Here is a tiny trained network, its code and every weight. The questions are about switching its units off for an input and a target symbol, where a switched-off unit gives its printed mean instead of its output.

import numpy as np


def w(rows, s, z=0):
    codes = np.array(rows[::2]) - 128.0
    scale = np.full(codes.shape[1], s)
    scale[-1] = z or s
    return codes * scale


def f(y):
    return np.maximum(y, 0)


def softmax(a):
    e = np.exp(a - a.max(-1, keepdims=True))
    return e / e.sum(-1, keepdims=True)


def log_softmax(a):
    a = a - a.max(-1, keepdims=True)
    return a - np.log(np.exp(a).sum(-1, keepdims=True))


def net(x, mask):
    ids = ['γεζμτφψ'.index(c) for c in x.split()]
    T = len(ids)
    res = E[ids] + P[:T]
    u = 0
    for l in range(2):
        r = res
        for j in range(3):
            rows = slice(2 * j, 2 * j + 2)
            q, k, v = (r @ M[l][rows].T for M in (Q, K, V))
            z = softmax(np.where(np.tri(T) > 0, q @ k.T / 2**0.5, -1e9)) @ v
            o = O[l][rows]
            res = res + np.where(mask[u + j], z, o[:, -1]) @ o[:, :-1]
        u += 3
        y = f(res @ A[l][:, :-1].T + A[l][:, -1])
        res = res + np.where(mask[u : u + 4], y, B[l][:, -1]) @ B[l][:, :-1]
        u += 4
    return log_softmax(res[-1] @ U[:, :-1].T + U[:, -1])


Q, K, V, O, A, B = {}, {}, {}, {}, {}, {}
E = w([
[107,107,195,57],'γ',
[56,213,151,92],'ε',
[147,132,67,213],'ζ',
[172,108,111,38],'μ',
[123,193,82,168],'τ',
[84,71,188,254],'φ',
[129,74,6,207],'ψ',
],0.0037)
P = w([
[125,80,81,100],'0',
[194,235,233,237],'1',
[115,102,116,139],'2',
[56,159,102,118],'3',
[176,241,245,194],'4',
[123,100,113,153],'5',
[78,156,72,96],'6',
[166,249,254,162],'7',
[121,99,114,157],'8',
[90,135,65,69],'9',
],0.0065)
Q[0] = w([
[237,233,239,193],'0.h1',
[240,235,243,194],'0.h1',
[18,21,2,55],'0.h2',
[20,23,3,56],'0.h2',
[113,130,50,122],'0.h3',
[146,129,211,136],'0.h3',
],0.005)
K[0] = w([
[251,229,206,205],'0.h1',
[248,226,205,203],'0.h1',
[3,15,27,40],'0.h2',
[1,14,25,40],'0.h2',
[158,187,197,180],'0.h3',
[108,77,67,83],'0.h3',
],0.007)
V[0] = w([
[193,212,210,218],'0.h1',
[26,17,13,74],'0.h1',
[232,245,254,163],'0.h2',
[241,250,249,209],'0.h2',
[78,201,221,140],'0.h3',
[175,50,40,95],'0.h3',
],0.006)
O[0] = w([
[118,223,230,182,221],'0.h1',
[133,14,10,107,20],'0.h1',
[126,246,254,132,234],'0.h2',
[128,240,246,159,250],'0.h2',
[22,220,191,122,140],'0.h3',
[225,34,82,111,112],'0.h3',
],0.0052,0.0025)
A[0] = w([
[255,72,78,168,250],'0.n1',
[161,191,178,230,233],'0.n2',
[247,69,77,74,145],'0.n3',
[15,143,95,152,222],'0.n4',
],0.0069,0.0021)
B[0] = w([
[207,78,90,148,159],'0.n1',
[153,198,193,80,245],'0.n2',
[208,85,100,110,161],'0.n3',
[17,134,2,148,154],'0.n4',
],0.0062,0.011)
Q[1] = w([
[2,64,23,223],'1.h1',
[163,210,174,47],'1.h1',
[85,149,122,52],'1.h2',
[240,242,237,164],'1.h2',
[44,63,40,238],'1.h3',
[178,134,98,143],'1.h3',
],0.0058)
K[1] = w([
[38,119,120,135],'1.h1',
[217,125,124,114],'1.h1',
[119,60,61,1],'1.h2',
[158,130,138,24],'1.h2',
[79,132,123,79],'1.h3',
[83,171,163,100],'1.h3',
],0.006)
V[1] = w([
[135,207,245,78],'1.h1',
[119,42,2,198],'1.h1',
[149,45,29,65],'1.h2',
[150,43,28,66],'1.h2',
[105,204,198,60],'1.h3',
[106,204,199,59],'1.h3',
],0.0054)
O[1] = w([
[145,70,247,62,35],'1.h1',
[112,186,2,204,220],'1.h1',
[83,159,130,29,252],'1.h2',
[84,160,131,32,255],'1.h2',
[181,218,127,33,72],'1.h3',
[182,219,127,31,74],'1.h3',
],0.0043,0.0035)
A[1] = w([
[4,167,92,187,201],'1.n1',
[91,168,124,22,251],'1.n2',
[152,5,223,81,155],'1.n3',
[254,153,164,18,150],'1.n4',
],0.0053,0.0034)
B[1] = w([
[48,64,36,158,236],'1.n1',
[94,153,65,52,255],'1.n2',
[33,1,81,185,198],'1.n3',
[159,46,106,64,244],'1.n4',
],0.0065,0.0073)
U = w([
[1,47,94,173,213],'γ',
[54,184,100,84,73],'ε',
[245,135,163,169,180],'ζ',
[230,75,126,54,104],'μ',
[195,186,135,48,128],'τ',
[92,55,179,198,6],'φ',
[251,167,106,224,165],'ψ',
],0.0048,0.0028)

Each question gives the input, a string of symbols that net reads in full, and the target symbol t.
The units are the heads (2 rows each of Q, K, V and O) and the neurons (one row each of A and B). Each row of codes is followed by its name. A weight is (code - 128) times the scale printed after its matrix; where a second scale follows, it is the last column's (O, A, B and U).
mask holds one flag per unit, layer by layer, with each layer's heads first. A switched-off unit (its flag False) gives its mean, the last column of its rows in O or B, instead of its output. The means were averaged over made-up inputs and are rounded, as every weight is.
A unit's drop is (log p(t) with every unit on - log p(t) with that unit switched off) / (log p(t) with every unit on - log p(t) with every unit switched off).
The circuit of an input: a set's keep is (log p(t) with only the set's units on - log p(t) with every unit switched off) / (log p(t) with every unit on - log p(t) with every unit switched off). Starting from the 12 units with the biggest drops (on a tie, the unit counted first), units are removed one at a time, each time the one whose removal leaves the highest keep (on an exact tie, the one counted first), for as long as the keep stays at least 0.8.
units of the circuit, in order: the units of the circuit, biggest drop first
unit that matters most: the unit with the biggest drop
top k neurons: the k neurons with the biggest drops, biggest first
k most important neurons of layer l: the k neurons of layer l with the biggest drops, biggest first
heads that matter: for each layer, one digit per head in row order, 1 if its drop is at least 0.15 and else 0, layers parted by /
input τ μ ζ μ γ φ μ ψ, target ζ: top 3 neurons => 0.n2, 0.n1, 0.n3
input τ ε μ γ γ γ μ ε, target ζ: heads that matter => 111 / 010
input ψ ζ μ μ μ, target γ: 2 most important neurons of layer 0 => 0.n1, 0.n3
input τ γ ζ ψ γ, target ζ: units of the circuit, in order => 0.n2, 1.h2, 0.h2, 1.h1
input τ γ μ ζ ε, target ζ: units of the circuit, in order => 0.n2, 1.h2, 0.h2, 1.h1
input φ μ τ μ ζ, target φ: top 4 neurons => 0.n2, 1.n3, 0.n1, 0.n3
input γ ψ μ μ μ, target τ: units of the circuit, in order => 0.h1, 0.h2, 0.n2, 1.h3
input τ μ ζ τ ζ, target ζ: heads that matter => 111 / 110
input μ γ μ γ ζ τ ζ ε, target ε: top neuron => 0.n3
input γ μ ε τ ε, target τ: 3 most important neurons of layer 0 => 0.n3, 0.n2, 0.n1
input φ μ ε γ ζ ζ γ γ, target φ: top 3 neurons => 0.n2, 1.n3, 0.n1
input γ ζ τ ψ γ, target τ: heads that matter => 111 / 000
input τ ψ ζ μ φ, target ζ: heads that matter => 011 / 010
input μ μ ψ, target ψ: 3 most important neurons of layer 0 => 0.n2, 0.n4, 0.n1
input ζ μ μ τ τ, target ψ: 2 most important neurons of layer 0 => 0.n1, 0.n3
input γ τ ε φ φ, target τ: unit that matters most => 0.n3
input ε τ τ φ ε, target μ: 2 most important neurons of layer 0 => 0.n2, 0.n4
input ζ ζ γ ε μ φ, target φ: units of the circuit, in order => 1.h1, 1.h2, 0.n2, 0.h2
input τ ψ ζ ε τ ζ ζ ζ, target ζ: units of the circuit, in order => 0.n2, 1.h2, 0.h2, 1.h1
input γ ζ ψ, target ψ: top 2 neurons => 0.n2, 0.n1
input ζ ζ ζ γ ε, target ψ: 3 most important neurons of layer 1 => 1.n2, 1.n3, 1.n4
input γ μ μ, target μ: units of the circuit, in order => 1.h3, 1.h1, 1.n4
input ψ φ τ μ μ μ τ μ, target γ: top 2 neurons => 0.n3, 0.n1
input φ μ φ γ φ μ γ μ, target φ: top 4 neurons => 0.n2, 1.n3, 0.n1, 0.n3
input τ ζ γ μ μ, target ζ: 2 most important neurons of layer 0 => 0.n1, 0.n2
input ζ μ ζ μ ε, target ψ: heads that matter => 111 / 110
input ψ μ μ ζ μ τ ζ γ, target γ: heads that matter => 111 / 101
input γ φ μ μ ε, target τ: heads that matter => 101 / 000
input μ γ γ μ μ γ μ ε, target ε: 2 most important neurons of layer 0 => 0.n3, 0.n1
input ζ ζ ψ μ ζ τ γ γ, target ψ: top 4 neurons => 0.n1, 0.n3, 0.n2, 0.n4
